array([582, 759, 118, 246, 377, 250, 539, 564, 489, 442])
The entry just right of 118 -> 246
The entry just left of the largest entry -> 582

data =
[[ 0.86  0.91  0.53 -6.14]
 [ 2.74  1.38 -0.98 -5.39]
 [-1.85  0.15  3.32 -4.98]
 [-0.74 -0.30 -1.14  6.10]]
Rows and columns are numbered from 0.
The entry just left of -0.98: 1.38
The entry in row 0 and column 1: 0.91
The maximum: 6.10
The entry directly below the smallest entry is -5.39
Which number is the entry directly below -1.85? -0.74
The entry in row 0 and column 0 is 0.86
The entry in row 1 and column 2: -0.98
Which number is the entry at row 2, column 0? -1.85
Which number is the entry just right of -0.30? -1.14
Which number is the entry directly above -0.30? 0.15
The entry in row 1 and column 0 -> 2.74
Which number is the entry at row 0, column 2? 0.53

Read these off the row that follows.
1) What is the entry just right of 1.998?
2) What is the last entry?
3) What is the 1st entry?
4) What is the 3rd smallest entry?
5) What is the 3rd entry from the right?
6) What is the second entry from the left?
7) What is the fourth entry?
[-2.219, -2.076, -1.660, -0.724, 0.311, -1.024, -0.369, -1.954, -1.135, 1.998, -1.892, -1.373]
1) -1.892
2) -1.373
3) -2.219
4) -1.954
5) 1.998
6) -2.076
7) -0.724

grid =
7	7	2	7	8	4	7	7
3	3	9	5	0	1	5	5
Counting starts at 0.
What is the entry at row 0, column 1?
A: 7
The entry just right of 1 -> 5
What is the top-right entry?
A: 7
What is the entry in the bottom-right corner?
A: 5
What is the entry in row 0 and column 0?
A: 7

Questions about the matrix below. Indices start at 0.
1) Give the entry in row 0 and column 0.
2) Give the smallest entry.
3) Give the entry directly below 1.590.
4) Give the bottom entry of the column that holds the smallest entry.
5) Give the entry in row 2 and column 2.
6) Give the entry at row 0, column 1.
7) Give the entry at row 1, column 0.
8) Give the bottom-right entry.
 0.235  -0.893  -0.651   0.280   0.208   0.307   0.246  -0.605
-0.127  -0.466  -0.307  -0.103  -0.160  -0.154  -0.135  -0.325
 0.111  -0.393  -0.393   0.071   0.108  -0.002   0.106  -0.397
-0.220  -0.301  -0.219  -0.163  -0.247  -0.166  -0.234  -0.214
 0.179  -0.975  -0.670   0.147   0.101   0.061   0.159  -0.692
-0.030  -0.284  -0.167   0.042  -0.044  -0.001  -0.033  -0.190
-0.662  -0.613  -0.224  -0.661  -0.732  -0.687  -0.675  -0.216
 1.523  -1.373  -1.610   1.401   1.550   1.329   1.527  -1.573
 1.590  -0.916  -1.254   1.445   1.649   1.411   1.610  -1.171
-0.150  -0.627  -0.293  -0.143  -0.210  -0.196  -0.170  -0.300
 0.475  -0.611  -0.529   0.467   0.485   0.453   0.493  -0.457
-0.013  -0.797  -0.479  -0.084  -0.125  -0.110  -0.052  -0.562
-0.530  -0.297  -0.133  -0.521  -0.498  -0.570  -0.504  -0.075
1) 0.235
2) -1.610
3) -0.150
4) -0.133
5) -0.393
6) -0.893
7) -0.127
8) -0.075

Questions about the table below. Rows and columns are numbered from 0.
1) What is the entry in the top-right corner?
2) What is the entry at row 2, column 0?
3) What is the bottom-right entry?
4) What is the entry in the bottom-left corner?
5) What is the entry in row 2 and column 1?
6) What is the entry in row 0 and column 1?
7) What is the entry just left of the centre entry?
8) What is the entry at row 1, column 0?
-14	-7	9	7	0	22	18	18	-18	44	-3	24	14
-18	-24	-2	3	13	21	13	33	-25	27	3	17	8
-17	-17	3	4	6	22	14	27	-24	37	-1	20	11
-18	-25	-3	3	14	21	12	35	-25	25	4	15	8
-17	-20	2	4	8	21	14	29	-24	35	0	19	10
-16	-16	4	5	5	22	15	25	-23	38	-2	21	12
-18	-22	-1	4	11	21	13	32	-25	30	2	17	9
-15	-11	7	6	3	22	15	22	-21	42	-2	23	13
-14	-9	9	7	1	23	16	20	-20	43	-3	24	14
-18	-21	0	4	9	22	13	30	-24	32	1	19	9
-16	-13	5	5	4	21	16	23	-22	40	-2	22	12
1) 14
2) -17
3) 12
4) -16
5) -17
6) -7
7) 22
8) -18

B = [-1.72  0.05 -4.70 -6.11  0.76 -1.58  1.76]
The largest entry: 1.76
The entry just right of -4.70: -6.11

Read these off the array that follows.
1) Read off the entry just left of -4.86.
2) Read off the entry just right of 3.97.
3) Read off the entry just right of the smallest entry.
4) Read off the last entry in the row that holds the largest entry.
5) Read off the entry directly below the smallest entry.
6) Read off the first entry in the row that holds the largest entry.
7) Read off the bottom-left entry.
8) Read off the bottom-right entry.
[[ 0.36 -0.49  0.48  2.70 -0.63 -3.57 -2.78 -1.87]
 [-2.71 -1.92 -1.44  3.50 -0.44 -1.34 -3.67 -0.30]
 [ 1.63 -1.37 -0.35  3.00 -1.13  1.65 -1.25 -1.49]
 [ 2.06  0.97  3.39 -1.92 -4.86  1.43  3.19 -0.48]
 [ 1.21  0.50  0.55  0.05  0.90  0.54 -2.15  1.59]
 [-2.74  0.12 -0.67 -0.86  0.78 -5.03 -2.13 -4.62]
 [ 2.86  0.76  0.16 -3.01  2.63  2.56 -0.78  3.07]
 [ 2.53  1.67 -0.26 -0.21 -1.96  1.21 -2.65 -0.03]
 [ 0.17  3.64  4.09  1.95  1.44  2.57 -4.39 -1.81]
 [ 6.90  1.03 -0.66  0.47  2.13 -0.53  0.09 -0.37]
 [ 0.40  0.15 -4.87  1.64  0.56 -0.87  3.13  2.00]
 [ 1.76  2.27 -0.91 -1.54  2.46 -2.01 -3.94  2.15]
 [ 4.76  2.46  1.38 -0.82  5.08  0.89  3.97  6.48]
 [-0.36  2.75  1.93 -1.38 -0.56 -1.78 -3.10 -0.43]
 [ 1.62  5.37  0.00 -4.81  1.75  1.76  1.47  3.15]]
1) -1.92
2) 6.48
3) -2.13
4) -0.37
5) 2.56
6) 6.90
7) 1.62
8) 3.15
